Below are the code and all the weights of a small trained network. Each question names an input and a target symbol and asks about switching units off, where a switched-off unit gives its printed mean instead of its output.

import numpy as np


def w(rows, s, z=0):
    codes = np.array(rows[::2]) - 128.0
    scale = np.full(codes.shape[1], s)
    scale[-1] = z or s
    return codes * scale


def norm(h):
    return h / np.sqrt((h * h).mean(-1, keepdims=True) + 1e-5)


def softmax(a):
    e = np.exp(a - a.max(-1, keepdims=True))
    return e / e.sum(-1, keepdims=True)


def log_softmax(a):
    a = a - a.max(-1, keepdims=True)
    return a - np.log(np.exp(a).sum(-1, keepdims=True))


def net(x, mask):
    ids = ['ΓΘΠΨΩαβδηλμφ'.index(c) for c in x.split()]
    T = len(ids)
    res = E[ids] + P[:T]
    u = 0
    for l in range(2):
        r = norm(res)
        for j in range(3):
            rows = slice(4 * j, 4 * j + 4)
            q, k, v = (r @ M[l][rows].T for M in (Q, K, V))
            z = softmax(np.where(np.tri(T) > 0, q @ k.T / 4**0.5, -1e9)) @ v
            o = O[l][rows]
            res = res + np.where(mask[u + j], z, o[:, -1]) @ o[:, :-1]
        u += 3
    return log_softmax(norm(res)[-1] @ U[:, :-1].T + U[:, -1])


Q, K, V, O = {}, {}, {}, {}
E = w([
[134,117,87,137,156],'Γ',
[104,119,109,106,179],'Θ',
[85,127,116,94,158],'Π',
[111,138,100,122,148],'Ψ',
[57,94,130,71,169],'Ω',
[131,160,88,142,63],'α',
[111,222,85,43,79],'β',
[56,108,181,187,156],'δ',
[104,131,111,108,137],'η',
[103,86,196,127,92],'λ',
[72,111,177,4,54],'μ',
[110,107,100,122,192],'φ',
],0.02)
P = w([
[162,226,178,135,137],'0',
[150,142,153,127,168],'1',
[11,162,22,185,94],'2',
[200,57,117,116,159],'3',
[146,132,161,134,154],'4',
[4,100,49,209,69],'5',
[196,49,115,113,151],'6',
[146,128,162,137,154],'7',
[2,72,17,219,69],'8',
],0.013)
Q[0] = w([
[124,218,210,156,186],'L0H0',
[68,115,54,133,117],'L0H0',
[81,84,93,116,141],'L0H0',
[77,104,84,105,78],'L0H0',
[218,99,234,88,132],'L0H1',
[109,154,59,101,90],'L0H1',
[119,199,163,109,91],'L0H1',
[133,217,199,188,112],'L0H1',
[168,104,70,35,72],'L0H2',
[96,230,112,33,175],'L0H2',
[125,86,120,192,249],'L0H2',
[66,94,194,7,150],'L0H2',
],0.015)
K[0] = w([
[91,124,165,152,239],'L0H0',
[76,173,41,96,104],'L0H0',
[94,123,107,107,92],'L0H0',
[57,159,112,108,64],'L0H0',
[223,81,206,35,195],'L0H1',
[57,127,98,111,86],'L0H1',
[122,191,141,74,104],'L0H1',
[157,214,155,122,111],'L0H1',
[183,97,87,51,66],'L0H2',
[82,192,84,62,176],'L0H2',
[129,70,121,176,248],'L0H2',
[50,77,212,26,141],'L0H2',
],0.017)
V[0] = w([
[57,130,139,148,123],'L0H0',
[130,144,85,126,2],'L0H0',
[113,167,65,56,72],'L0H0',
[115,146,183,87,161],'L0H0',
[173,129,140,150,105],'L0H1',
[108,115,134,165,163],'L0H1',
[110,87,86,214,112],'L0H1',
[190,137,145,119,157],'L0H1',
[101,140,91,106,147],'L0H2',
[198,126,206,11,132],'L0H2',
[140,167,172,88,173],'L0H2',
[131,139,116,183,87],'L0H2',
],0.0083)
O[0] = w([
[97,172,189,86,105,211],'L0H0',
[82,5,119,77,154,177],'L0H0',
[128,110,83,55,163,252],'L0H0',
[184,199,141,99,121,103],'L0H0',
[133,198,118,113,134,44],'L0H1',
[135,49,95,68,118,174],'L0H1',
[171,101,79,94,191,209],'L0H1',
[145,167,220,65,83,52],'L0H1',
[131,189,126,134,112,184],'L0H2',
[253,83,62,195,175,121],'L0H2',
[176,188,136,226,103,172],'L0H2',
[41,90,150,131,152,58],'L0H2',
],0.0057,0.0031)
Q[1] = w([
[156,118,10,170,46],'L1H0',
[20,209,129,220,158],'L1H0',
[116,126,182,53,84],'L1H0',
[88,216,199,106,98],'L1H0',
[86,95,175,96,42],'L1H1',
[52,169,183,146,108],'L1H1',
[101,104,179,43,196],'L1H1',
[138,139,77,253,45],'L1H1',
[101,37,119,122,97],'L1H2',
[124,143,189,30,93],'L1H2',
[26,203,51,116,173],'L1H2',
[224,3,209,101,118],'L1H2',
],0.011)
K[1] = w([
[134,101,57,153,39],'L1H0',
[192,154,74,166,193],'L1H0',
[130,120,155,58,166],'L1H0',
[159,187,122,92,188],'L1H0',
[127,129,167,95,48],'L1H1',
[52,120,162,160,79],'L1H1',
[102,56,166,52,108],'L1H1',
[160,216,169,249,88],'L1H1',
[63,122,114,117,75],'L1H2',
[120,115,124,22,103],'L1H2',
[151,228,42,110,181],'L1H2',
[83,39,207,131,102],'L1H2',
],0.014)
V[1] = w([
[135,159,140,143,102],'L1H0',
[150,98,131,145,194],'L1H0',
[117,119,213,110,206],'L1H0',
[83,174,149,166,251],'L1H0',
[124,146,149,193,108],'L1H1',
[48,88,119,153,67],'L1H1',
[128,121,178,181,199],'L1H1',
[146,21,139,165,105],'L1H1',
[188,94,165,74,75],'L1H2',
[148,142,55,69,204],'L1H2',
[110,48,189,160,230],'L1H2',
[115,61,43,107,3],'L1H2',
],0.0082)
O[1] = w([
[90,123,87,166,138,147],'L1H0',
[107,164,181,81,86,108],'L1H0',
[115,141,161,52,179,102],'L1H0',
[50,199,153,173,141,171],'L1H0',
[160,73,70,86,118,122],'L1H1',
[159,164,51,157,166,61],'L1H1',
[236,110,142,133,2,126],'L1H1',
[89,232,108,130,80,64],'L1H1',
[228,139,204,64,126,99],'L1H2',
[112,196,89,85,87,130],'L1H2',
[180,160,150,207,221,42],'L1H2',
[171,167,189,150,71,2],'L1H2',
],0.0078,0.0052)
U = w([
[190,91,167,35,93,73],'Γ',
[80,150,220,60,176,10],'Θ',
[161,181,109,102,22,124],'Π',
[216,175,108,182,64,224],'Ψ',
[98,191,201,160,95,213],'Ω',
[178,65,209,171,154,188],'α',
[182,172,57,31,172,31],'β',
[198,181,108,178,168,194],'δ',
[17,157,117,106,119,56],'η',
[154,184,40,251,80,26],'λ',
[107,124,160,224,246,3],'μ',
[145,21,86,158,65,142],'φ',
],0.02,0.0067)

Each question gives the input, a string of symbols that net reads in full, and the target symbol t.
The units are the heads (4 rows each of Q, K, V and O). Each row of codes is followed by its name. A weight is (code - 128) times the scale printed after its matrix; where a second scale follows, it is the last column's (O and U).
mask holds one flag per head, layer by layer. A switched-off head (its flag False) gives its mean, the last column of its rows in O, instead of its output. The means were averaged over made-up inputs and are rounded, as every weight is.
A unit's drop is (log p(t) with every unit on - log p(t) with that unit switched off) / (log p(t) with every unit on - log p(t) with every unit switched off).
The circuit of an input: a set's keep is (log p(t) with only the set's units on - log p(t) with every unit switched off) / (log p(t) with every unit on - log p(t) with every unit switched off). Starting from all 6 units, units are removed one at a time, each time the one whose removal leaves the highest keep (on an exact tie, the one counted first), for as long as the keep stays at least 0.8.
units of the circuit, in order: the units of the circuit, biggest drop first
most important unit: the unit with the biggest drop
heads that matter: for each layer, one digit per head in row order, 1 if its drop is at least 0.15 and else 0, layers parted by /
input λ α η Γ Ψ δ Π, target μ: most important unit : L1H2
input Ω λ Ψ Π, target α: heads that matter : 011 / 001
input Π η η η, target Π: units of the circuit, in order : L1H2; L0H2; L1H1
input Π Ω Γ φ Γ Ω, target φ: units of the circuit, in order : L0H2; L1H1
input Π φ η Γ, target λ: units of the circuit, in order : L1H2; L1H1
input η δ λ Γ δ, target Ω: heads that matter : 100 / 000
input Γ λ λ, target φ: units of the circuit, in order : L0H1; L1H1
input λ Ψ μ Γ Π, target β: units of the circuit, in order : L1H2; L0H2; L0H0; L1H1
input η λ Ω λ α λ Γ, target α: heads that matter : 000 / 001
input Γ β Γ Ω, target β: units of the circuit, in order : L0H2; L1H2
input Π η η, target φ: heads that matter : 010 / 010
input Π Θ Π Θ β φ μ η μ, target φ: heads that matter : 001 / 100
input μ Π Γ η, target Γ: heads that matter : 010 / 011
input φ φ λ φ, target α: units of the circuit, in order : L1H2; L1H1
input η Γ Θ Π, target Ω: heads that matter : 011 / 111
input Θ Ψ β Γ, target β: heads that matter : 110 / 011
input Ψ μ Ψ Θ, target Γ: most important unit : L0H1
input Γ Θ Γ Γ μ δ φ, target μ: heads that matter : 101 / 011
input Γ β Ψ Γ μ Ψ Ψ, target Γ: units of the circuit, in order : L0H1; L1H2
input Γ β α Ψ α, target η: heads that matter : 001 / 010
input Ψ η δ η α α α β, target Π: units of the circuit, in order : L1H2; L0H1
input α λ Γ Ω, target α: units of the circuit, in order : L1H2
input Γ η Ψ Ω β λ η, target α: heads that matter : 000 / 001
input λ φ λ, target φ: heads that matter : 111 / 010
